Moves between units:
r: j599->j101, j608->j220, j66->j757, j331->j937, j165->j219, j603->j991, j824->j728, j339->j66, j392->j650, j751->j375, j370->j845, j589->j906, j456->j352, j278->j599, j143->j824, j316->j518, j161->j278, j906->j980, j847->j942, j518->j530, j980->j110, j93->j370, j38->j463, j644->j984, j305->j634, j952->j566, j110->j93, j530->j8, j566->j866, j932->j246, j145->j456, j419->j713, j142->j331, j515->j116, j352->j644, j845->j743, j910->j142, j125->j987, j858->j100, j943->j419, j218->j29, j558->j379, j424->j468, j348->j222, j213->j339, j8->j751, j950->j993, j864->j49, j650->j519, j999->j927, j991->j213, j397->j910, j249->j972, j162->j821, j32->j162, j29->j847, j244->j858, j220->j870, j757->j125, j533->j397, j463->j943, j502->j694, j328->j348, j246->j950, j334->j378, j202->j244, j468->j38, j993->j60, j713->j932, j499->j502, j100->j412, j60->j368, j519->j860, j870->j334, j13->j392, j694->j202, j746->j32, j743->j499, j219->j316, j651->j157, j412->j952, j222->j218, j667->j999, j860->j408, j612->j165, j821->j563, j634->j469, j984->j589, j368->j558, j681->j746, j866->j664, j728->j249, j27->j597, j962->j667, j664->j533, j101->j681, j563->j651, j375->j109, j469->j612, j597->j13, j987->j962, j379->j864, j157->j603, j181->j132, j408->j161, j378->j515, j49->j160, j109->j143, j942->j608, j116->j181, j132->j305, j937->j27, j160->j328, j927->j424, j972->j145
w: j599->j634, j608->j937, j66->j728, j331->j847, j165->j681, j603->j375, j824->j213, j339->j824, j392->j334, j751->j651, j370->j943, j589->j927, j456->j987, j278->j305, j143->j991, j316->j32, j161->j132, j906->j424, j847->j142, j518->j162, j980->j468, j93->j463, j38->j980, j644->j667, j305->j161, j952->j864, j110->j38, j530->j821, j566->j49, j932->j743, j145->j125, j419->j370, j142->j29, j515->j650, j352->j962, j845->j419, j910->j218, j125->j972, j858->j368, j943->j93, j218->j397, j558->j858, j424->j589, j348->j664, j213->j143, j8->j563, j950->j502, j864->j412, j650->j378, j999->j644, j991->j109, j397->j222, j249->j66, j162->j316, j32->j219, j29->j910, j244->j60, j220->j27, j757->j249, j533->j348, j463->j110, j502->j246, j328->j866, j246->j499, j334->j13, j202->j993, j468->j906, j993->j694, j713->j845, j499->j932, j100->j558, j60->j202, j519->j515, j870->j597, j13->j870, j694->j950, j746->j165, j743->j713, j219->j746, j651->j8, j412->j379, j222->j533, j667->j352, j860->j116, j612->j101, j821->j518, j634->j278, j984->j999, j368->j244, j681->j612, j866->j160, j728->j339, j27->j608, j962->j456, j664->j328, j101->j469, j563->j530, j375->j157, j469->j599, j597->j220, j987->j145, j379->j100, j157->j751, j181->j860, j408->j181, j378->j392, j49->j952, j109->j603, j942->j331, j116->j519, j132->j408, j937->j942, j160->j566, j927->j984, j972->j757
h: j599->j469, j608->j27, j66->j249, j331->j942, j165->j746, j603->j109, j824->j339, j339->j728, j392->j378, j751->j157, j370->j419, j589->j424, j456->j962, j278->j634, j143->j213, j316->j162, j161->j305, j906->j468, j847->j331, j518->j821, j980->j38, j93->j943, j38->j110, j644->j999, j305->j278, j952->j49, j110->j463, j530->j563, j566->j160, j932->j499, j145->j987, j419->j845, j142->j847, j515->j519, j352->j667, j845->j713, j910->j29, j125->j145, j858->j558, j943->j370, j218->j910, j558->j100, j424->j906, j348->j533, j213->j824, j8->j651, j950->j694, j864->j952, j650->j515, j999->j984, j991->j143, j397->j218, j249->j757, j162->j518, j32->j316, j29->j142, j244->j368, j220->j597, j757->j972, j533->j222, j463->j93, j502->j950, j328->j664, j246->j502, j334->j392, j202->j60, j468->j980, j993->j202, j713->j743, j499->j246, j100->j379, j60->j244, j519->j116, j870->j13, j13->j334, j694->j993, j746->j219, j743->j932, j219->j32, j651->j751, j412->j864, j222->j397, j667->j644, j860->j181, j612->j681, j821->j530, j634->j599, j984->j927, j368->j858, j681->j165, j866->j328, j728->j66, j27->j220, j962->j352, j664->j348, j101->j612, j563->j8, j375->j603, j469->j101, j597->j870, j987->j456, j379->j412, j157->j375, j181->j408, j408->j132, j378->j650, j49->j566, j109->j991, j942->j937, j116->j860, j132->j161, j937->j608, j160->j866, j927->j589, j972->j125

In the rows, zero is written as 60.

The rows follow the links: the fewer symbols apart two units are, the more alike their rows tend to be.

Each row is also shifted at random along 9 hidden directions that mean nothing.

Some units, each with a row of numbers:
j980: [  55   64   57   48   57   53   58   75   70   55   67   66   60   65   50   48   63   72   72   59   59   53   61   61   44   43   58   52   75   53   78   71   65   59   71   42   79   71   59   54   67   62   43   62   53   47   65   62   63   55]
j370: [  51   59   66   54   54   51   65   67   57   52   58   52   63   64   59   45   61   56   72   58   45   68   72   44   45   53   53   47   76   55   68   80   59   57   72   48   64   69   67   56   69   55   33   61   55   66   60   53   54   51]
j375: [  52   48   65   65   73   87   56   42   66   37   67   63   48   47   74   50   53   46   80   87   75   57   58   58   72   26   65   71   37   55   59   29   89   74   66   79   40   63   67   72   48   65   57   82   55   96   68   56   53   79]
j110: [  60   59   67   49   56   51   61   60   63   52   65   62   54   57   57   45   55   55   75   71   55   80   75   55   41   63   46   50   69   50   65   86   47   54   75   43   72   72   62   53   70   57   39   57   57   41   76   81   46   57]
j8: [  62   71   50   57   59   50   54   89   73   60   55   67   54   64   73   52   58   82   56   51   50   49   51   64   59   44   68   66   59   63   85   77   79   77   60   62   77   62   59   77   48   72   39   59   56   55   56   38   79   53]
j13: [  39   60   51   66   71   61   63   62   57   59   51   66   59   70   60   63   75   73   72   50   69   42   45   66   65   52   66   57   60   79   65   52   69   59   52   61   53   49   53   62   60   68   76   61   59   55   71   64   76   66]
j244: [  64   54   64   56   78   43   62   62   60   54   71   67   65   70   57   42   66   79   70   60   64   59   63   86   55   74   54   61   63   56   65   61   52   51   62   46   77   60   51   57   78   61   61   48   57   45   73   81   52   59]
j533: [  83   52   48   62   77   33   67   80   57   62   61   59   74   74   56   56   81   74   60   34   52   64   54   75   49   92   70   66   70   68   58   56   40   53   53   46   79   55   52   56   67   61   60   41   64   52   61   68   68   47]
j650: [  95   56   49   56   67   64   67   73   61   61   52   61   58   66   69   65   67   61   59   48   61   53   52   48   67   61   69   65   51   69   58   36   53   63   52   68   58   52   55   67   52   66   74   52   56   68   60   56   76   68]
j563: [  64   60   47   57   63   59   60   86   73   52   57   67   52   63   69   53   64   70   77   57   59   55   51   55   53   32   70   66   56   64   79   58   75   77   64   59   68   62   58   73   43   72   48   66   57   61   68   52   81   61]
j943: [  94   71   50   38   55   51   59   71   72   67   59   69   67   74   53   55   61   80   57   49   59   26   53   53   69   39   63   52   69   54   84   51   72   59   67   53   75   70   64   56   68   69   63   56   42   49   56   54   72   53]
j334: [  93   69   46   52   50   62   63   52   63   70   51   72   58   60   55   85   68   65   57   44   69   48   50   51   59   55   65   53   63   72   60   60   60   51   52   64   55   52   56   54   55   61   73   58   68   32   65   64   75   61]
j612: [  57   54   56   60   74   55   52   51   65   47   55   62   42   47   65   56   69   57   66   61   65   67   47   68   58   75   61   58   61   69   57   90   66   60   57   61   60   58   59   61   56   64   42   62   62   52   70   76   54   64]
j927: [  62   79   75   53   45   56   55   55   65   74   69   73   58   59   69   58   28   66   44   83   55   74   87   70   61   61   44   64   46   41   72   67   47   64   68   65   74   69   61   66   64   62   63   52   59   29   64   66   48   57]
j713: [  71   61   61   48   56   51   68   69   59   54   62   65   66   72   65   46   57   63   78   61   49   63   79   44   45   38   56   54   61   52   75   47   54   60   73   52   68   68   61   62   66   61   48   55   53   55   71   60   62   54]
j864: [  84   60   54   48   69   58   62   49   59   55   58   67   68   70   59   57   71   70   62   47   65   30   54   57   65   47   66   53   62   63   66   29   67   48   59   63   58   58   59   56   72   59   63   57   50   66   56   54   62   59]
j906: [  82   57   68   46   59   60   62   74   68   56   70   58   52   60   63   41   48   57   64   75   53   76   75   54   52   67   48   60   59   41   63   68   42   61   72   50   79   70   60   62   65   58   49   51   49   60   65   68   48   65]
j991: [  52   61   49   62   67   59   48   60   72   58   67   66   57   49   57   63   62   47   59   63   65   68   54   71   56   70   76   72   61   58   56   45   53   67   64   57   70   72   66   56   54   63   54   64   60   60   57   73   58   56]
j932: [  66   66   64   51   45   57   73   78   60   67   64   69   68   77   54   56   52   75   78   65   57   64   78   52   47   35   48   54   62   53   78   58   53   60   71   46   70   64   56   59   64   64   73   54   59   34   77   70   72   59]
j858: [  41   66   69   66   50   64   62   55   53   79   67   55   73   66   38   75   60   66   45   57   67   57   61   72   62   77   53   55   74   59   52   66   51   47   56   51   61   58   56   44   74   53   85   58   66   52   50   64   55   58]
j328: [  75   56   74   63   76   43   64   36   46   65   55   59   68   66   74   50   58   70   48   62   57   61   68   81   83   93   50   62   49   63   54   69   56   52   54   71   55   52   60   65   75   63   73   45   61   53   66   74   42   57]
j109: [  83   76   51   49   57   61   44   57   78   66   64   75   53   53   68   65   49   68   43   63   65   41   52   69   71   51   70   68   51   54   73   50   71   68   60   71   72   68   63   67   52   68   57   62   54   48   52   54   63   58]
j202: [  43   55   60   65   69   53   63   60   58   53   71   62   77   69   43   56   75   76   76   51   68   47   54   80   47   45   66   60   74   61   68   48   75   54   63   47   64   61   57   51   70   57   59   66   65   61   61   61   62   54]
j316: [  54   70   55   63   55   67   53   36   62   59   52   71   53   48   73   73   53   44   59   66   62   60   63   50   64   43   70   62   47   67   60   42   69   66   61   80   44   63   69   67   49   63   56   72   64   56   63   59   62   59]
j757: [  93   55   54   51   57   56   55   45   71   63   61   60   57   46   45   65   62   47   66   68   68   71   51   61   69   78   62   61   70   57   53   83   60   59   71   52   63   74   75   45   57   67   66   67   61   40   72   97   52   55]
j999: [  49   66   74   62   47   63   61   73   61   74   68   55   63   62   59   56   39   61   52   77   54   78   77   63   64   65   48   66   57   45   63   73   51   71   69   57   69   67   63   63   59   62   71   58   60   55   59   62   55   60]
j987: [  44   64   66   65   45   61   62   76   58   65   57   47   63   57   67   58   45   36   55   69   39   86   80   35   55   64   60   64   61   50   57   61   44   72   71   61   61   72   72   64   55   56   48   62   58   79   49   48   58   52]
j222: [  74   60   60   66   50   67   71   51   52   74   64   60   75   64   47   86   63   59   54   52   69   62   62   59   56   61   62   62   62   63   48   42   53   50   54   62   50   51   56   50   61   52   86   61   76   54   57   59   66   60]
j145: [  29   72   58   68   52   64   54   69   61   77   56   59   72   68   58   63   50   59   49   64   55   47   60   59   83   52   72   69   59   58   68   33   68   76   65   65   58   70   73   63   56   70   83   66   51   74   45   51   71   52]
j378: [  28   67   67   74   68   52   58   53   46   64   48   63   58   64   84   57   56   61   48   60   49   66   69   67   69   76   59   64   45   72   59   60   52   63   48   77   52   48   57   76   61   60   60   51   63   61   59   53   60   59]
j161: [  65   60   47   61   74   60   58   78   67   52   61   71   51   63   74   56   65   67   63   54   62   56   55   65   52   56   71   71   46   65   65   35   54   67   53   66   70   54   48   73   50   64   55   53   58   63   62   53   74   67]
j249: [  69   58   54   55   62   64   53   63   68   61   57   52   58   55   63   54   58   42   54   64   54   59   56   46   74   68   71   65   60   55   55   44   56   69   67   62   62   72   73   59   57   64   59   62   46   83   49   60   58   58]
j751: [  61   56   52   67   66   50   54   83   71   63   63   54   58   55   58   58   65   60   56   55   56   73   49   72   59   81   70   73   66   61   58   78   57   72   61   52   77   66   63   62   50   67   53   59   64   62   56   66   65   53]

From each start, follow one symbol. Which unit do you reach?
Answers are names.
start [  44   69   72   67   48   59   61   44   52   70   68   61   78   64   49   71   54   72   47   59   63   50   67   75   60   52   55   56   68   55   64   65   74   53   59   61   55   59   62   53   71   53   65   66   71   55   50   47   52   51]
r -> j60
start [  36   75   60   62   45   58   53   69   65   74   70   64   70   62   47   69   51   62   47   59   55   59   67   66   50   57   64   62   72   51   68   53   54   63   66   52   74   72   64   52   64   56   60   61   61   52   45   51   62   48]
r -> j468
start [  68   55   59   55   73   57   65   61   53   52   61   57   66   70   64   47   69   58   63   52   55   50   64   51   58   63   63   55   62   59   58   30   49   51   59   58   62   59   57   58   74   54   55   52   48   81   53   52   57   60]
h -> j864
start [  90   55   47   51   76   55   56   63   71   40   53   69   48   56   84   46   65   56   73   59   56   54   54   50   64   43   74   67   46   64   72   42   72   73   64   71   61   64   65   76   48   71   37   63   49   72   67   56   66   61]
r -> j530
start [  58   56   52   54   54   75   65   84   71   59   59   59   56   67   51   55   60   56   84   69   65   54   54   42   66   31   64   60   63   57   71   46   68   74   72   50   61   70   65   60   51   72   78   70   46   69   71   69   77   69]
r -> j145
start [  92   59   44   50   59   71   55   50   71   56   57   68   45   46   60   75   66   44   65   60   72   61   50   45   56   57   68   60   56   66   52   49   54   58   60   66   56   62   62   56   47   62   61   64   60   50   68   74   65   69]
h -> j165
start [  51   62   48   56   68   58   48   68   67   52   58   60   57   54   73   49   58   34   55   59   47   64   65   44   56   64   81   69   56   54   58   18   44   70   67   64   70   75   70   63   57   59   37   59   44   88   45   49   58   53]
r -> j249
start [  65   59   51   65   65   57   57   64   64   52   59   63   55   54   61   69   73   70   61   46   64   54   45   69   48   54   70   61   65   69   63   76   75   61   52   62   60   52   55   63   50   59   42   65   73   57   57   48   69   59]
w -> j408
start [  62   76   57   52   41   65   52   69   71   71   64   68   48   50   62   69   42   43   47   72   54   81   75   46   47   67   58   62   56   48   59   58   31   65   65   60   75   71   61   59   53   58   55   55   58   40   57   66   59   60]
h -> j824
start [  61   65   64   63   54   68   66   51   52   66   50   65   53   59   72   70   55   55   57   63   60   66   68   48   65   60   54   56   47   68   55   57   52   58   52   75   47   48   55   67   55   59   73   56   64   51   67   61   64   69]
w -> j334
start [  83   62   50   57   62   63   57   83   69   62   59   61   50   60   67   65   63   64   46   50   58   58   51   57   58   71   67   67   54   62   59   57   50   65   50   65   73   53   50   69   51   62   56   50   58   65   50   44   73   66]
w -> j161
start [  40   69   65   60   52   62   45   40   63   56   59   61   53   42   70   61   48   39   48   72   53   68   69   53   60   60   64   59   59   55   58   67   63   63   66   72   55   71   73   62   58   56   34   70   59   67   50   52   44   55]
r -> j66
start [  65   57   62   62   50   63   62   70   64   64   65   47   69   58   51   61   57   55   58   62   55   64   59   54   63   54   64   64   71   50   60   70   73   70   69   55   61   71   72   57   54   60   56   70   62   80   47   48   60   53]
w -> j352
start [  84   56   68   54   68   39   64   73   56   58   60   51   72   73   71   37   57   71   51   54   41   59   70   62   68   74   57   62   61   51   67   64   55   62   65   57   74   64   63   67   72   62   46   46   50   76   51   47   53   48]
h -> j246
start [  65   70   55   59   52   46   54   61   68   71   64   66   72   61   53   64   55   69   52   59   57   56   60   74   65   60   68   67   67   56   71   66   69   67   67   55   71   72   71   56   59   67   62   64   64   43   56   64   63   42]
w -> j962
start [  70   70   69   55   52   56   63   57   48   74   54   58   66   68   69   61   51   57   36   57   46   60   79   47   66   80   51   53   56   55   55   51   33   50   55   67   63   56   58   61   74   52   67   42   53   59   47   48   53   57]
w -> j864
